Below are the code and all the weights of a small trained network. Each question names an input and a class and asks about switching units off, where a switched-off unit gives its printed mean instead of its output.

import numpy as np


def w(rows, s, z=0):
    codes = np.array(rows[::2]) - 128.0
    scale = np.full(codes.shape[1], s)
    scale[-1] = z or s
    return codes * scale


def norm(h):
    return h / np.sqrt((h * h).mean(-1, keepdims=True) + 1e-5)


def f(y):
    return np.maximum(y, 0)


def log_softmax(a):
    a = a - a.max(-1, keepdims=True)
    return a - np.log(np.exp(a).sum(-1, keepdims=True))


def net(x, mask):
    res = np.array(x, float).reshape(1, 8) / 4 @ E
    u = 0
    for l in range(3):
        y = f(norm(res) @ A[l][:, :-1].T + A[l][:, -1])
        res = res + np.where(mask[u : u + 10], y, B[l][:, -1]) @ B[l][:, :-1]
        u += 10
    return log_softmax(norm(res)[-1] @ U[:, :-1].T + U[:, -1])


A, B = {}, {}
E = w([
[128,129,128,131],'x0',
[123,115,131,117],'x1',
[2,247,29,55],'x2',
[221,224,241,12],'x3',
[127,127,128,127],'x4',
[135,140,126,140],'x5',
[6,151,216,160],'x6',
[130,132,128,131],'x7',
],0.0087)
A[0] = w([
[75,126,179,144,170],'0.n0',
[160,112,175,137,122],'0.n1',
[179,120,78,121,252],'0.n2',
[119,193,85,93,64],'0.n3',
[145,116,147,220,128],'0.n4',
[55,107,141,158,71],'0.n5',
[52,108,8,158,92],'0.n6',
[127,7,103,242,150],'0.n7',
[124,155,205,193,37],'0.n8',
[163,136,102,110,19],'0.n9',
],0.016,0.0045)
B[0] = w([
[119,189,189,136,183],'0.n0',
[129,59,115,219,170],'0.n1',
[187,85,48,126,197],'0.n2',
[92,132,111,71,175],'0.n3',
[86,113,138,74,181],'0.n4',
[169,184,132,180,169],'0.n5',
[140,32,102,187,214],'0.n6',
[102,254,114,27,246],'0.n7',
[104,86,169,91,166],'0.n8',
[125,153,132,148,140],'0.n9',
],0.013,0.012)
A[1] = w([
[156,155,98,61,1],'1.n0',
[193,61,117,91,50],'1.n1',
[66,92,141,203,78],'1.n2',
[182,108,172,143,94],'1.n3',
[113,124,222,165,81],'1.n4',
[151,109,84,176,63],'1.n5',
[122,201,101,61,106],'1.n6',
[113,170,198,138,158],'1.n7',
[139,132,44,66,48],'1.n8',
[3,161,121,190,103],'1.n9',
],0.016,0.005)
B[1] = w([
[205,82,142,78,191],'1.n0',
[171,207,192,214,185],'1.n1',
[255,112,115,173,169],'1.n2',
[99,64,153,178,158],'1.n3',
[87,45,83,91,189],'1.n4',
[24,59,154,194,163],'1.n5',
[87,202,80,84,254],'1.n6',
[27,62,95,156,215],'1.n7',
[157,55,82,92,236],'1.n8',
[228,173,229,229,222],'1.n9',
],0.0092,0.0091)
A[2] = w([
[122,139,175,140,73],'2.n0',
[60,128,141,209,123],'2.n1',
[130,77,113,46,144],'2.n2',
[187,153,144,170,78],'2.n3',
[137,142,138,138,2],'2.n4',
[144,93,162,110,97],'2.n5',
[62,251,162,102,15],'2.n6',
[202,139,164,196,52],'2.n7',
[148,158,78,68,33],'2.n8',
[139,51,83,134,149],'2.n9',
],0.016,0.005)
B[2] = w([
[108,107,107,86,157],'2.n0',
[210,144,99,59,227],'2.n1',
[218,173,224,167,239],'2.n2',
[138,203,208,157,179],'2.n3',
[118,155,169,165,128],'2.n4',
[98,50,144,177,151],'2.n5',
[35,211,101,197,255],'2.n6',
[179,201,131,198,206],'2.n7',
[169,70,190,2,224],'2.n8',
[16,154,144,113,240],'2.n9',
],0.0098,0.007)
U = w([
[223,129,91,3,201],'0',
[235,150,170,206,243],'1',
[36,217,170,116,124],'2',
[69,20,228,118,4],'3',
[110,24,18,149,26],'4',
],0.02,0.003)

Each question gives the input, the list of numbers given to net, and the class t.
The units are the neurons (one row each of A and B). Each row of codes is followed by its name. A weight is (code - 128) times the scale printed after its matrix; where a second scale follows, it is the last column's (A, B and U).
mask holds one flag per neuron, layer by layer. A switched-off neuron (its flag False) gives its mean, the last column of its row in B, instead of its output. The means were averaged over made-up inputs and are rounded, as every weight is.
A unit's drop is (log p(t) with every unit on - log p(t) with that unit switched off) / (log p(t) with every unit on - log p(t) with every unit switched off).
The circuit of an input: a set's keep is (log p(t) with only the set's units on - log p(t) with every unit switched off) / (log p(t) with every unit on - log p(t) with every unit switched off). Starting from the 12 units with the biggest drops (on a tie, the unit counted first), units are removed one at a time, each time the one whose removal leaves the highest keep (on an exact tie, the one counted first), for as long as the keep stays at least 0.8.
units of the circuit, in order: the units of the circuit, biggest drop first
top k neurons: the k neurons with the biggest drops, biggest first
k most important neurons of layer l: the k neurons of layer l with the biggest drops, biggest first
drop when u is switched off: that unit's drop, to one decimal
input [7,0,-7,1,0,2,5,-4], class 3: units of the circuit, in order => (1.n4)
input [2,-8,3,-6,1,-8,1,-4], class 1: 2 most important neurons of layer 0 => (0.n6, 0.n2)
input [1,0,2,0,3,0,-8,8], class 4: top 3 neurons => (0.n7, 1.n5, 1.n9)
input [2,-1,-8,-1,-6,2,-7,-4], class 0: top 2 neurons => (0.n7, 0.n6)
input [8,-1,4,-6,0,-7,0,5], class 4: 2 most important neurons of layer 2 => (2.n2, 2.n9)
input [-6,-1,8,-1,-4,-8,0,5], class 4: 3 most important neurons of layer 0 => (0.n7, 0.n6, 0.n3)
input [-7,1,7,-2,-8,2,-5,4], class 4: top 2 neurons => (0.n6, 0.n7)
input [-7,-7,3,0,2,-4,-8,-7], class 4: top 2 neurons => (0.n7, 1.n5)
input [0,-4,-4,0,-6,-6,0,3], class 0: 2 most important neurons of layer 0 => (0.n7, 0.n0)
input [-3,7,1,-3,-8,-7,-6,3], class 4: 2 most important neurons of layer 1 => (1.n5, 1.n6)
input [0,-8,7,-2,0,0,-4,0], class 4: top 2 neurons => (0.n6, 0.n7)
input [2,3,0,1,8,-4,-5,-4], class 1: top 3 neurons => (0.n7, 1.n1, 1.n7)
input [-1,1,3,-8,5,-8,7,-5], class 1: drop when 0.n6 is switched off => 0.3
input [2,5,-5,-4,-8,2,8,7], class 2: drop when 0.n7 is switched off => 1.9
input [2,6,6,0,1,-6,-3,6], class 4: units of the circuit, in order => (0.n7)
input [7,1,3,-1,3,-7,8,8], class 1: drop when 0.n7 is switched off => 0.5
input [-1,8,1,-7,-6,-1,6,7], class 1: top 2 neurons => (0.n6, 1.n9)
